Below is a small trained network, with its code and all its weights. Each question gives an input and a class and asks what happens when units are switched off, that is, made to give their printed mean instead of their output.

import numpy as np


def w(rows, s, z=0):
    codes = np.array(rows[::2]) - 128.0
    scale = np.full(codes.shape[1], s)
    scale[-1] = z or s
    return codes * scale


def f(y):
    return np.maximum(y, 0)


def log_softmax(a):
    a = a - a.max(-1, keepdims=True)
    return a - np.log(np.exp(a).sum(-1, keepdims=True))


def net(x, mask):
    res = np.array(x, float).reshape(1, 3) / 4 @ E
    y = f(res @ A[0][:, :-1].T + A[0][:, -1])
    res = res + np.where(mask, y, B[0][:, -1]) @ B[0][:, :-1]
    return log_softmax(res[-1] @ U[:, :-1].T + U[:, -1])


A, B = {}, {}
E = w([
[75,17,171,253,117,155,145],'x0',
[140,195,162,204,186,60,204],'x1',
[152,130,39,106,81,116,192],'x2',
],0.013)
A[0] = w([
[138,102,232,208,142,94,133,164],'n0',
[143,97,108,137,133,136,161,138],'n1',
[138,195,83,121,170,128,118,124],'n2',
[105,152,147,139,92,139,100,111],'n3',
[164,152,58,105,109,100,161,146],'n4',
[172,162,83,90,96,131,216,147],'n5',
[154,112,228,134,183,128,141,104],'n6',
[119,179,154,93,181,125,128,127],'n7',
[149,176,58,91,89,91,184,179],'n8',
[123,68,196,132,136,177,39,228],'n9',
[121,169,158,120,141,95,106,110],'n10',
[125,104,113,172,136,127,145,134],'n11',
[123,119,39,133,44,151,148,254],'n12',
[113,117,64,173,141,153,205,145],'n13',
[131,88,137,158,115,210,91,192],'n14',
[174,159,19,120,122,101,166,127],'n15',
[118,72,134,112,84,205,75,159],'n16',
[185,158,157,105,173,95,116,176],'n17',
[179,176,124,92,143,112,151,145],'n18',
[143,183,191,184,175,130,80,203],'n19',
[112,90,174,196,96,92,155,157],'n20',
[98,101,109,113,119,117,153,108],'n21',
[125,137,4,102,118,152,172,135],'n22',
[123,98,124,95,104,173,82,163],'n23',
[126,156,182,161,254,111,92,234],'n24',
[167,169,83,96,132,130,153,163],'n25',
[105,149,208,220,142,135,153,162],'n26',
[123,124,197,122,127,78,160,111],'n27',
],0.012,0.0054)
B[0] = w([
[95,99,109,233,192,132,158,244],'n0',
[146,94,138,150,122,137,101,157],'n1',
[149,160,145,116,102,84,137,189],'n2',
[139,118,140,133,142,167,142,144],'n3',
[204,110,120,72,129,71,97,212],'n4',
[161,76,141,55,149,61,108,222],'n5',
[86,132,75,155,167,132,213,189],'n6',
[124,170,156,124,111,128,141,181],'n7',
[176,104,130,64,124,82,120,240],'n8',
[77,140,86,128,116,196,153,255],'n9',
[122,152,145,100,140,134,146,162],'n10',
[99,114,156,144,137,121,93,173],'n11',
[156,57,98,94,91,149,9,238],'n12',
[139,79,148,155,141,110,94,190],'n13',
[97,163,148,161,103,168,109,217],'n14',
[169,101,127,83,144,100,115,225],'n15',
[103,172,120,111,82,197,128,237],'n16',
[137,160,179,82,130,147,141,192],'n17',
[147,165,179,79,116,84,106,203],'n18',
[72,154,174,153,185,129,215,211],'n19',
[76,113,186,178,143,115,102,221],'n20',
[125,109,159,132,95,111,120,149],'n21',
[188,69,68,40,143,101,88,224],'n22',
[126,114,119,102,101,183,156,209],'n23',
[101,159,156,103,166,134,173,230],'n24',
[186,164,141,130,92,103,111,210],'n25',
[69,92,131,173,185,83,143,236],'n26',
[100,122,148,118,143,148,144,165],'n27',
],0.011,0.015)
U = w([
[70,77,146,213,106,134,60,158],'0',
[66,113,127,95,2,221,102,237],'1',
[132,190,214,73,117,85,155,203],'2',
[198,58,71,61,73,99,71,73],'3',
[123,18,142,129,170,56,89,80],'4',
[89,128,116,156,89,71,133,6],'5',
[28,104,130,175,232,131,222,120],'6',
],0.01,0.0019)

Each question gives the input, the list of numbers given to net, and the class t.
The units are the neurons (one row each of A and B). Each row of codes is followed by its name. A weight is (code - 128) times the scale printed after its matrix; where a second scale follows, it is the last column's (A, B and U).
mask holds one flag per neuron, in row order. A switched-off neuron (its flag False) gives its mean, the last column of its row in B, instead of its output. The means were averaged over made-up inputs and are rounded, as every weight is.
A unit's drop is (log p(t) with every unit on - log p(t) with that unit switched off) / (log p(t) with every unit on - log p(t) with every unit switched off).
The circuit of an input: a set's keep is (log p(t) with only the set's units on - log p(t) with every unit switched off) / (log p(t) with every unit on - log p(t) with every unit switched off). Starting from the 12 units with the biggest drops (on a tie, the unit counted first), units are removed one at a time, each time the one whose removal leaves the highest keep (on an exact tie, the one counted first), for as long as the keep stays at least 0.8.
circuit, biggest first: the units of the circuit, biggest drop first
top k neurons: the k neurons with the biggest drops, biggest first
drop when u is switched off: that unit's drop, to one decimal
input [8,-5,-2], class 0: circuit, biggest first	[n22]
input [-2,1,-2], class 2: top 3 neurons	[n0; n26; n9]
input [-2,0,-2], class 2: top 2 neurons	[n0; n26]
input [-3,-2,-4], class 2: top 2 neurons	[n12; n0]
input [8,-2,0], class 0: top 2 neurons	[n19; n24]
input [1,-2,2], class 3: top 2 neurons	[n9; n19]
input [-2,0,-1], class 2: top 2 neurons	[n12; n22]
input [2,-6,4], class 1: top 2 neurons	[n16; n14]
input [6,-3,1], class 0: drop when n9 is switched off	-0.1
input [-1,2,0], class 2: drop when n0 is switched off	0.2
input [7,-3,5], class 0: drop when n20 is switched off	0.4
input [2,-5,-8], class 6: drop when n12 is switched off	0.1
